Below are the code and all the weights of a small trained network. Each question names an input and a class and asks about switching units off, where a switched-off unit gives its printed mean instead of its output.

import numpy as np


def w(rows, s, z=0):
    codes = np.array(rows[::2]) - 128.0
    scale = np.full(codes.shape[1], s)
    scale[-1] = z or s
    return codes * scale


def f(y):
    return np.maximum(y, 0)


def log_softmax(a):
    a = a - a.max(-1, keepdims=True)
    return a - np.log(np.exp(a).sum(-1, keepdims=True))


def net(x, mask):
    res = np.array(x, float).reshape(1, 4) / 4 @ E
    y = f(res @ A[0][:, :-1].T + A[0][:, -1])
    res = res + np.where(mask, y, B[0][:, -1]) @ B[0][:, :-1]
    return log_softmax(res[-1] @ U[:, :-1].T + U[:, -1])


A, B = {}, {}
E = w([
[232,185,77,30,148,39,158,97,130,170,186,133],'x0',
[110,118,70,28,185,164,127,113,42,99,2,60],'x1',
[126,210,115,160,109,210,151,7,196,128,79,209],'x2',
[59,153,56,119,60,92,5,74,102,133,166,57],'x3',
],0.0096)
A[0] = w([
[53,134,175,179,147,253,127,150,32,99,122,73,4],'n0',
[186,89,193,117,226,114,231,143,113,108,103,214,114],'n1',
[136,155,71,128,79,143,55,75,102,140,169,83,15],'n2',
[99,224,118,111,147,143,167,12,156,174,95,203,148],'n3',
[64,175,86,145,40,100,19,47,89,136,145,76,155],'n4',
[216,199,92,89,152,176,175,95,137,157,212,91,149],'n5',
[84,91,158,116,184,102,134,184,69,147,180,114,67],'n6',
[37,50,190,195,137,165,93,130,148,105,106,134,64],'n7',
[149,146,113,71,168,58,168,107,144,176,169,84,137],'n8',
[146,155,174,137,163,144,225,156,127,126,90,170,33],'n9',
[148,80,197,106,175,75,171,171,126,120,159,86,75],'n10',
[134,87,91,88,171,155,130,108,103,139,106,115,175],'n11',
[198,205,123,79,124,99,110,137,133,161,135,132,45],'n12',
[216,175,105,95,174,99,123,133,124,171,149,132,56],'n13',
[186,161,77,76,152,97,136,120,129,151,130,133,80],'n14',
[166,153,147,188,84,85,94,161,154,139,167,153,12],'n15',
[124,129,180,18,157,144,133,51,127,113,22,48,35],'n16',
[203,110,192,112,179,156,174,209,147,135,82,164,33],'n17',
[90,136,91,137,32,73,101,78,147,130,142,77,86],'n18',
[171,119,125,45,148,109,118,81,141,168,155,155,105],'n19',
[110,114,76,26,152,162,158,103,75,140,60,114,88],'n20',
[173,206,93,49,128,105,143,156,104,133,186,152,173],'n21',
[188,196,52,92,162,89,119,128,137,181,176,127,109],'n22',
[202,70,142,120,90,69,115,219,68,137,149,67,121],'n23',
[114,132,196,154,94,98,101,117,175,175,146,173,26],'n24',
[102,159,95,51,88,150,45,155,147,136,87,105,102],'n25',
[201,166,72,46,129,207,114,159,71,47,57,67,92],'n26',
[132,179,126,149,99,139,170,38,159,111,99,149,121],'n27',
[148,101,145,194,66,88,130,79,140,153,173,185,74],'n28',
[164,80,134,121,149,110,73,226,103,145,185,90,69],'n29',
[74,76,144,214,72,208,87,213,135,28,79,125,189],'n30',
[84,174,104,156,137,166,135,87,181,124,92,177,89],'n31',
[56,156,128,83,185,120,132,131,27,83,63,155,83],'n32',
[152,147,160,167,102,110,97,155,172,113,147,149,44],'n33',
[104,86,125,129,131,102,109,184,114,133,116,120,180],'n34',
[168,111,201,135,88,86,104,151,188,173,211,128,85],'n35',
[151,159,196,210,91,120,109,168,174,175,235,120,138],'n36',
[169,144,142,118,141,175,177,122,155,71,109,180,122],'n37',
[176,94,123,119,214,202,152,153,138,118,129,187,45],'n38',
[108,187,230,117,95,112,121,124,146,145,196,135,63],'n39',
[189,177,121,108,86,181,121,35,176,101,104,167,108],'n40',
[105,68,137,113,118,61,142,161,89,119,174,113,93],'n41',
[181,103,190,147,146,165,199,196,159,182,56,104,56],'n42',
],0.0073,0.0038)
B[0] = w([
[156,144,216,186,100,146,122,62,153,165,78,64,189],'n0',
[153,63,126,45,178,102,74,171,214,159,200,104,245],'n1',
[174,67,99,48,133,77,67,141,174,194,122,98,183],'n2',
[58,189,139,62,40,100,77,253,44,8,95,173,238],'n3',
[175,40,98,42,189,80,48,225,208,194,201,133,243],'n4',
[116,162,219,202,143,104,126,143,127,177,84,68,209],'n5',
[71,182,131,95,44,135,108,120,45,111,93,209,181],'n6',
[145,160,195,213,161,134,73,42,139,199,95,89,202],'n7',
[109,176,198,226,171,108,113,83,133,173,52,70,199],'n8',
[169,67,87,70,107,103,72,157,161,188,146,134,196],'n9',
[99,158,123,86,61,115,78,229,93,122,88,221,193],'n10',
[89,124,102,186,124,157,175,175,105,135,197,80,177],'n11',
[164,126,184,185,140,144,120,129,135,172,83,109,178],'n12',
[152,167,185,174,165,142,78,49,108,185,77,50,187],'n13',
[142,177,214,212,159,141,131,61,157,139,107,101,181],'n14',
[187,111,77,136,39,213,176,102,123,114,212,88,190],'n15',
[190,115,68,188,38,206,213,152,62,99,158,73,199],'n16',
[198,39,128,44,117,137,57,173,175,168,194,140,210],'n17',
[168,40,56,55,184,87,82,165,217,209,157,128,194],'n18',
[90,149,210,185,158,149,122,27,168,204,98,120,182],'n19',
[137,150,84,173,74,176,218,149,131,122,178,85,204],'n20',
[123,172,197,222,187,126,95,80,164,172,131,126,208],'n21',
[128,154,185,207,144,149,88,77,161,161,91,120,207],'n22',
[79,196,89,127,68,139,79,223,106,77,61,173,216],'n23',
[128,105,139,160,13,162,186,137,87,141,159,72,184],'n24',
[198,59,70,104,157,128,130,195,171,156,190,133,170],'n25',
[172,103,91,176,102,178,198,151,103,130,174,101,209],'n26',
[67,170,85,67,106,142,118,181,59,103,79,160,201],'n27',
[146,125,82,150,96,177,157,168,100,145,158,98,205],'n28',
[101,182,116,34,45,125,143,200,83,79,41,208,198],'n29',
[116,208,242,229,219,118,90,30,160,177,98,70,238],'n30',
[72,168,91,148,66,93,88,210,87,86,70,135,191],'n31',
[131,126,98,191,85,167,205,121,114,132,182,82,189],'n32',
[130,82,117,179,56,168,195,105,113,120,152,86,172],'n33',
[36,152,126,127,111,137,146,198,134,132,60,154,176],'n34',
[151,111,119,152,93,168,212,157,58,78,126,97,225],'n35',
[178,154,81,190,127,190,205,146,142,89,169,74,255],'n36',
[124,71,123,115,162,97,78,192,122,184,168,191,192],'n37',
[190,86,125,100,116,109,100,171,166,187,147,160,185],'n38',
[184,131,44,157,66,149,196,120,130,114,185,68,186],'n39',
[67,181,108,79,79,162,114,201,67,88,73,200,213],'n40',
[108,182,118,83,72,131,147,188,108,111,63,194,183],'n41',
[154,28,119,84,184,110,91,137,157,136,141,132,201],'n42',
],0.005,0.012)
U = w([
[164,106,77,158,88,165,254,126,117,125,192,73,113],'0',
[126,144,214,185,154,128,84,89,142,160,105,98,99],'1',
[173,50,99,56,146,106,60,145,174,157,189,132,110],'2',
[73,160,111,96,78,127,102,159,84,106,91,190,107],'3',
[98,142,131,141,175,106,142,143,137,129,167,129,250],'4',
[102,102,117,105,137,94,165,71,101,96,182,141,116],'5',
[121,109,104,109,146,105,171,67,151,83,135,153,114],'6',
],0.0095,0.014)

Each question gives the input, the list of numbers given to net, and the class t.
The units are the neurons (one row each of A and B). Each row of codes is followed by its name. A weight is (code - 128) times the scale printed after its matrix; where a second scale follows, it is the last column's (A, B and U).
mask holds one flag per neuron, in row order. A switched-off neuron (its flag False) gives its mean, the last column of its row in B, instead of its output. The means were averaged over made-up inputs and are rounded, as every weight is.
A unit's drop is (log p(t) with every unit on - log p(t) with that unit switched off) / (log p(t) with every unit on - log p(t) with every unit switched off).
unit that matters most: the unit with the biggest drop
k most important neurons: the k neurons with the biggest drops, biggest first
drop of u: that unit's drop, to one decimal
input [-3,6,-8,3], class 3: unit that matters most -> n23
input [4,-2,-5,3], class 3: 2 most important neurons -> n29, n23
input [7,1,-8,7], class 3: 2 most important neurons -> n29, n23
input [-7,-2,6,8], class 2: 3 most important neurons -> n4, n18, n2
input [0,-5,6,-1], class 3: 2 most important neurons -> n3, n40
input [3,-5,6,8], class 2: 2 most important neurons -> n4, n18
input [4,7,-5,7], class 0: 4 most important neurons -> n20, n16, n26, n32
input [5,5,6,-1], class 3: 4 most important neurons -> n3, n40, n36, n27
input [-2,-8,-5,8], class 0: 3 most important neurons -> n36, n35, n15
input [-3,-5,5,3], class 0: 2 most important neurons -> n36, n23
input [-3,-7,-8,-2], class 3: 4 most important neurons -> n29, n23, n10, n6
input [4,-6,1,6], class 0: 3 most important neurons -> n36, n35, n1
input [-6,-4,-2,-2], class 1: 2 most important neurons -> n30, n7
input [8,-1,-7,-8], class 1: unit that matters most -> n8
input [-4,-7,6,7], class 0: 2 most important neurons -> n36, n24
input [1,8,-8,3], class 0: 2 most important neurons -> n26, n20
input [6,-7,5,-8], class 2: 2 most important neurons -> n1, n17
input [6,-5,-2,2], class 1: drop of n21 -> 0.2
input [-5,7,7,6], class 0: drop of n32 -> 0.2
input [7,2,3,-5], class 1: drop of n24 -> 0.0
input [-6,5,8,-5], class 3: drop of n31 -> 0.1
input [-2,1,6,-6], class 2: unit that matters most -> n1
